Below is a small trained network, with its code and all its weights. Each question gives an input and a class and asks what happens when units are switched off, that is, made to give their printed mean instead of their output.

import numpy as np


def w(rows, s, z=0):
    codes = np.array(rows[::2]) - 128.0
    scale = np.full(codes.shape[1], s)
    scale[-1] = z or s
    return codes * scale


def norm(h):
    return h / np.sqrt((h * h).mean(-1, keepdims=True) + 1e-5)


def f(y):
    return np.maximum(y, 0)


def log_softmax(a):
    a = a - a.max(-1, keepdims=True)
    return a - np.log(np.exp(a).sum(-1, keepdims=True))


def net(x, mask):
    res = np.array(x, float).reshape(1, 5) / 4 @ E
    u = 0
    for l in range(3):
        y = f(norm(res) @ A[l][:, :-1].T + A[l][:, -1])
        res = res + np.where(mask[u : u + 5], y, B[l][:, -1]) @ B[l][:, :-1]
        u += 5
    return log_softmax(norm(res)[-1] @ U[:, :-1].T + U[:, -1])


A, B = {}, {}
E = w([
[93,174,75,149],'x0',
[57,206,87,122],'x1',
[125,191,107,78],'x2',
[253,153,93,88],'x3',
[98,89,169,17],'x4',
],0.0064)
A[0] = w([
[114,22,139,102,213],'0.n0',
[19,123,2,137,250],'0.n1',
[209,216,113,216,245],'0.n2',
[100,114,139,201,65],'0.n3',
[207,133,120,166,17],'0.n4',
],0.0077,0.0019)
B[0] = w([
[120,220,169,2,211],'0.n0',
[121,183,104,174,250],'0.n1',
[119,33,87,124,254],'0.n2',
[102,143,146,142,175],'0.n3',
[135,72,120,114,174],'0.n4',
],0.0091,0.0051)
A[1] = w([
[52,124,63,202,92],'1.n0',
[143,159,126,155,33],'1.n1',
[107,98,117,72,52],'1.n2',
[41,161,96,66,138],'1.n3',
[2,207,88,177,253],'1.n4',
],0.0065,0.0024)
B[1] = w([
[94,208,131,125,197],'1.n0',
[116,130,127,110,130],'1.n1',
[186,198,164,181,146],'1.n2',
[157,158,154,207,196],'1.n3',
[96,156,107,255,255],'1.n4',
],0.0082,0.0061)
A[2] = w([
[145,59,162,149,89],'2.n0',
[148,122,202,200,5],'2.n1',
[194,147,135,169,108],'2.n2',
[162,166,2,124,189],'2.n3',
[159,48,143,177,26],'2.n4',
],0.0066,0.0024)
B[2] = w([
[161,127,82,49,160],'2.n0',
[202,169,74,2,147],'2.n1',
[129,79,24,11,161],'2.n2',
[130,102,39,164,252],'2.n3',
[128,138,146,4,162],'2.n4',
],0.0057,0.0036)
U = w([
[168,56,79,119,196],'0',
[47,200,113,255,92],'1',
[84,205,76,198,225],'2',
[148,151,181,90,230],'3',
[88,143,238,82,1],'4',
],0.0074,0.0027)

Each question gives the input, the list of numbers given to net, and the class t.
The units are the neurons (one row each of A and B). Each row of codes is followed by its name. A weight is (code - 128) times the scale printed after its matrix; where a second scale follows, it is the last column's (A, B and U).
mask holds one flag per neuron, layer by layer. A switched-off neuron (its flag False) gives its mean, the last column of its row in B, instead of its output. The means were averaged over made-up inputs and are rounded, as every weight is.
A unit's drop is (log p(t) with every unit on - log p(t) with that unit switched off) / (log p(t) with every unit on - log p(t) with every unit switched off).
The circuit of an input: a set's keep is (log p(t) with only the set's units on - log p(t) with every unit switched off) / (log p(t) with every unit on - log p(t) with every unit switched off). Starting from the 12 units with the biggest drops (on a tie, the unit counted first), units are removed one at a time, each time the one whose removal leaves the highest keep (on an exact tie, the one counted first), for as long as the keep stays at least 0.8.
circuit, biggest first: the units of the circuit, biggest drop first
k most important neurons: the k neurons with the biggest drops, biggest first
top k neurons in layer l: the k neurons of layer l with the biggest drops, biggest first
drop of u: that unit's drop, to one decimal
input [-7,8,-5,3,-1], class 3: circuit, biggest first => (1.n4; 0.n1)
input [-7,0,5,-3,-8], class 0: circuit, biggest first => (0.n2; 0.n1; 1.n4)
input [-6,-1,0,-6,1], class 4: circuit, biggest first => (0.n1; 1.n4)
input [2,-1,-7,4,2], class 3: circuit, biggest first => (0.n0; 1.n4)
input [0,-4,-3,2,2], class 3: circuit, biggest first => (0.n0)
input [-4,-3,-1,-4,-8], class 0: top 3 neurons in layer 0 => (0.n1; 0.n2; 0.n4)
input [-6,-2,-2,-4,-6], class 0: top 2 neurons in layer 1 => (1.n4; 1.n0)
input [2,-7,-3,-4,0], class 4: top 2 neurons in layer 0 => (0.n0; 0.n1)
input [2,-5,-6,-3,-4], class 0: 2 most important neurons => (0.n1; 1.n4)
input [-1,-5,7,-3,-7], class 0: top 2 neurons in layer 0 => (0.n2; 0.n1)
input [-2,-2,-6,3,-3], class 0: drop of 1.n4 => -0.1
input [1,0,8,1,-7], class 0: drop of 1.n0 => -0.2
